B, the same points measured another way; then each row and its match in B:
B:
C: [  0  15 -11  -1  -1 -23  24   8 -11  19  13  23 -12  19  -4  -4 -13 -14]
T: [  7 -31  -2 -35   1   8   2   4  16 -13 -11 -35   0  -1 -11   1  27  -7]
Y: [ -2 -27 -11 -33   1   1  18  -3  12  -4  -6  -5  -8  21  -4   6  12 -31]
N: [-12  22  -5  31 -14   0 -13 -10 -12   5  -7  47   5  15   7   1 -27  14]
Q: [ -4  13 -21  -9 -14 -12  14   9  -6   9  -5  28   0  34  -7  -5 -12  -5]
M: [-12  -9 -13 -20   6   3  12  -3  -6  -2  -1   3  -7  34   9  13  -4  -9]
B: [ -3 -18 -19 -31  -5   0  18  -3   8  -2  -7   7  -5  31  -5   5   6 -30]
K: [ -7 -16 -19 -29  -6  -5  20   0   3   0  -8  13  -6  36  -2   6   0 -24]
Z: [-15 -11 -11 -34   3  -3  34   7  -7  16  12   1 -22  41   0  -2  -5 -21]
U: [ -1  18 -11   5 -14 -14   8   9 -10  12  -2  31   0  24  -5  -9 -16  -2]
F: [  3 -30  -5 -33   6   3  13  -2  13  -6  -6 -16  -9  10  -7   5  16 -25]
V: [ -3   8 -22 -16 -13  -6  14   7  -5   4 -11  29   1  36  -6  -2 -10 -10]
X: [ -4  -5 -22 -26  -7  -6  22   5   0   3  -5  15  -4  36  -4   3  -1 -23]
E: [ -4  24 -10  18 -15 -10   0   3 -12   7  -7  40   8  22  -1  -3 -21   6]
A: [  3 -32  -5 -35   2   0  15  -1  16  -3  -7 -18  -8   8 -10   2  19 -26]
W: [ -3   0 -20 -20 -10  -7  19   7  -3   4  -8  25  -3  35  -6   0  -8 -15]
R: [ -3  29 -11  15 -12 -12   5   8 -16  13   3  32   4  23   2  -5 -21   2]
L: [ -1  16 -17  -5 -16 -11  10  11  -7   7 -12  33   4  33  -9  -7 -15  -5]
G: [ -4  -6 -20 -25  -2  -8  24   4  -2   8   1  15 -10  34  -4   2  -3 -27]

[-30   5   9  -4  21   1   7   1  -5 -21 -17  -9   5  25  38  10 -18  -4]
Y
[-26   5   7  -1  20  -4  10  -5  -7 -33  -2 -11   1  23  30  13 -11  -4]
K
[-22   5   5   2  16  -5   9  -6  -7 -33   3  -9  -5  20  31  11  -3  -3]
X
[ 10  -7  -6   6  -3 -10   5 -15 -11 -14  31   0 -11 -15 -17  -6  19   6]
R
[ 18  -3 -13   9  -2 -26  -6 -26  14  -4  52   0 -11 -15 -33  -5   7  -2]
N
[  5   0   4   5  -2  -1  10  -8 -29  -3   5  -8 -12  -1   1  -1  25  17]
C
[  6  -8 -10   7   2 -15   2 -19   1 -12  45   2  -8 -16 -16  -4  12   0]
E
[-15   3   1   5  17  -4  10  -7  -8 -30  11  -7  -4  13  22  10   1   0]
W
[-30   5   7  -2  22  -3   8  -4  -5 -32  -8  -9   2  22  37  13 -15  -5]
B
[-10   0  -3   5  14  -6   9 -11  -4 -32  21  -4  -4   8  17   9   3  -3]
V
[-31   0   5  -7  10  22   8  19   2 -11 -30   0  15  21  36  10 -25 -14]
T
[-27   4  10  -6  17   9   8   8  -6 -13 -27  -7   8  23  37  10 -18  -5]
F
[ -6  -1  -2   6   7  -5  10 -10  -9 -26  25  -3  -7   5  11   5   8   1]
Q
[  8  -6  -5   5   3  -7   8 -12 -11 -13  31  -1  -9  -6  -2  -4  14   3]
U
[ -5  -5  -8   6  12  -6   8 -12  -6 -24  34  -1  -6  -1   8   3   9  -1]
L
[-28   4  10  -7  16  10   9   8  -5 -13 -25  -5  10  26  45  11 -19  -6]
A
[-24   5   9  -1  14  -3   6  -3  -9 -28 -13 -11  -2  22  -2  12  -8  -1]
M
[-15   5   9   2  11  -2   9  -6 -19 -27  -8 -11  -7  48  21   6   6   8]
Z
[-18   6   7   2  15  -5  10  -5 -16 -28  -5 -11  -6  19  27   9   0   3]
G
